Below are the code and all the weights of a small trained network. Each question names an input and a class and asks about switching units off, where a switched-off unit gives its printed mean instead of its output.

import numpy as np


def w(rows, s, z=0):
    codes = np.array(rows[::2]) - 128.0
    scale = np.full(codes.shape[1], s)
    scale[-1] = z or s
    return codes * scale


def norm(h):
    return h / np.sqrt((h * h).mean(-1, keepdims=True) + 1e-5)


def f(y):
    return np.maximum(y, 0)


def log_softmax(a):
    a = a - a.max(-1, keepdims=True)
    return a - np.log(np.exp(a).sum(-1, keepdims=True))


def net(x, mask):
    res = np.array(x, float).reshape(1, 8) / 4 @ E
    u = 0
    for l in range(2):
        y = f(norm(res) @ A[l][:, :-1].T + A[l][:, -1])
        res = res + np.where(mask[u : u + 11], y, B[l][:, -1]) @ B[l][:, :-1]
        u += 11
    return log_softmax(norm(res)[-1] @ U[:, :-1].T + U[:, -1])


A, B = {}, {}
E = w([
[170,177,115,236,45,75,237],'x0',
[168,136,3,69,195,82,190],'x1',
[130,124,132,123,129,125,131],'x2',
[130,126,127,129,127,129,128],'x3',
[138,126,126,110,115,132,134],'x4',
[137,128,129,113,119,131,133],'x5',
[165,62,95,112,78,68,32],'x6',
[115,132,127,151,140,125,121],'x7',
],0.0064)
A[0] = w([
[158,96,107,127,87,45,57,195],'0.n1',
[60,149,243,111,107,178,31,134],'0.n2',
[155,220,191,122,200,180,180,254],'0.n3',
[14,159,197,125,21,76,131,157],'0.n4',
[174,134,157,37,127,112,86,171],'0.n5',
[170,123,153,118,102,161,170,68],'0.n6',
[131,144,31,63,200,94,142,113],'0.n7',
[118,100,169,178,49,132,159,119],'0.n8',
[254,162,103,240,109,80,185,73],'0.n9',
[153,89,98,165,128,47,205,52],'0.n10',
[137,158,122,201,38,108,155,156],'0.n11',
],0.0069,0.0033)
B[0] = w([
[219,183,84,116,49,102,12,221],'0.n1',
[49,57,56,54,86,86,163,241],'0.n2',
[166,42,153,147,156,177,214,254],'0.n3',
[164,96,199,172,157,169,28,207],'0.n4',
[41,101,85,254,193,140,115,190],'0.n5',
[133,91,103,236,115,170,138,143],'0.n6',
[218,154,146,190,244,130,18,230],'0.n7',
[215,190,198,215,227,194,17,194],'0.n8',
[109,192,30,69,45,128,169,245],'0.n9',
[105,134,74,130,61,183,219,194],'0.n10',
[216,119,251,122,211,7,64,227],'0.n11',
],0.0045,0.0064)
A[1] = w([
[145,191,120,73,87,109,41,151],'1.n1',
[3,105,84,19,160,156,105,146],'1.n2',
[173,133,37,92,169,132,201,172],'1.n3',
[72,66,198,78,115,232,183,110],'1.n4',
[89,13,197,114,116,177,63,162],'1.n5',
[78,149,242,164,207,144,45,141],'1.n6',
[36,77,102,105,15,133,98,103],'1.n7',
[104,162,85,158,107,70,66,123],'1.n8',
[24,77,228,56,112,90,199,2],'1.n9',
[141,57,119,104,247,142,68,134],'1.n10',
[187,163,252,147,111,111,105,112],'1.n11',
],0.0079,0.0047)
B[1] = w([
[47,118,156,126,120,43,102,209],'1.n1',
[222,178,192,187,75,82,152,213],'1.n2',
[77,190,158,91,112,92,162,241],'1.n3',
[143,99,47,160,127,121,29,197],'1.n4',
[64,203,42,149,85,99,215,246],'1.n5',
[196,151,83,87,93,106,185,233],'1.n6',
[74,89,216,157,115,174,136,173],'1.n7',
[148,66,102,31,96,116,125,193],'1.n8',
[114,76,23,171,104,255,189,155],'1.n9',
[83,76,165,104,174,208,99,254],'1.n10',
[152,83,210,157,191,197,111,204],'1.n11',
],0.0079,0.007)
U = w([
[68,99,73,187,100,211,184,186],'0',
[195,129,203,208,159,189,171,143],'1',
[37,87,138,134,40,95,94,92],'2',
[195,119,204,173,88,66,59,112],'3',
[113,132,136,95,253,206,166,7],'4',
[142,213,101,139,148,96,241,166],'5',
[106,95,81,72,191,105,56,253],'6',
[179,167,61,77,80,20,134,61],'7',
],0.017,0.0022)

Each question gives the input, the list of numbers given to net, and the class t.
The units are the neurons (one row each of A and B). Each row of codes is followed by its name. A weight is (code - 128) times the scale printed after its matrix; where a second scale follows, it is the last column's (A, B and U).
mask holds one flag per neuron, layer by layer. A switched-off neuron (its flag False) gives its mean, the last column of its row in B, instead of its output. The means were averaged over made-up inputs and are rounded, as every weight is.
A unit's drop is (log p(t) with every unit on - log p(t) with that unit switched off) / (log p(t) with every unit on - log p(t) with every unit switched off).
The circuit of an input: a set's keep is (log p(t) with only the set's units on - log p(t) with every unit switched off) / (log p(t) with every unit on - log p(t) with every unit switched off). Starting from the 12 units with the biggest drops (on a tie, the unit counted first), units are removed one at a time, each time the one whose removal leaves the highest keep (on an exact tie, the one counted first), for as long as the keep stays at least 0.8.
units of the circuit, in order: the units of the circuit, biggest drop first
unit that matters most: the unit with the biggest drop
k most important neurons: the k neurons with the biggest drops, biggest first
k most important neurons of layer l: the k neurons of layer l with the biggest drops, biggest first
drop of u: that unit's drop, to one decimal
input [-7,0,-8,-3,-1,-1,-1,-7], class 0: 3 most important neurons => 1.n10, 1.n5, 0.n11
input [-8,5,7,3,8,3,0,-3], class 4: units of the circuit, in order => 1.n10, 1.n4
input [7,0,1,-5,2,-3,-2,3], class 1: 4 most important neurons of layer 0 => 0.n11, 0.n8, 0.n2, 0.n4
input [0,-8,-8,-5,3,6,1,-7], class 2: units of the circuit, in order => 0.n2
input [0,-6,1,5,6,-4,5,-6], class 2: 2 most important neurons => 0.n2, 1.n5
input [3,0,-4,8,-1,-8,1,4], class 3: 3 most important neurons of layer 0 => 0.n11, 0.n2, 0.n8
input [0,-4,3,2,-7,1,-3,-1], class 0: 2 most important neurons => 0.n2, 1.n5
input [7,0,-6,6,1,4,0,7], class 1: 4 most important neurons => 0.n11, 0.n8, 1.n11, 0.n2
input [6,0,-1,-8,-2,-8,3,-2], class 3: 4 most important neurons => 0.n11, 0.n8, 1.n5, 1.n11
input [6,0,-1,-6,1,6,3,-6], class 3: 3 most important neurons of layer 0 => 0.n11, 0.n8, 0.n2
input [4,0,-2,-3,1,-3,-8,0], class 1: 2 most important neurons => 1.n5, 0.n2
input [0,3,1,6,7,-6,-3,0], class 4: 2 most important neurons => 0.n7, 1.n5
input [0,-8,3,-3,-7,1,7,0], class 2: 4 most important neurons => 0.n2, 1.n5, 0.n7, 1.n2
input [0,8,5,3,-8,-1,-8,-5], class 4: units of the circuit, in order => 1.n5
input [8,-1,7,-4,6,-2,1,-3], class 3: 2 most important neurons => 0.n11, 0.n9
input [0,-7,5,3,2,7,3,-3], class 2: 3 most important neurons => 0.n2, 1.n5, 0.n7
input [-2,3,-6,-7,6,1,0,6], class 4: 4 most important neurons => 1.n10, 0.n1, 1.n4, 0.n9
input [0,4,-5,8,-3,5,-7,0], class 4: 3 most important neurons of layer 1 => 1.n5, 1.n2, 1.n6
input [-1,6,3,6,-8,4,7,-5], class 6: 2 most important neurons of layer 0 => 0.n7, 0.n9
input [0,4,4,-1,-7,-3,0,4], class 4: unit that matters most => 0.n7
input [1,-3,-1,5,5,2,0,-2], class 1: drop of 1.n11 => 0.2
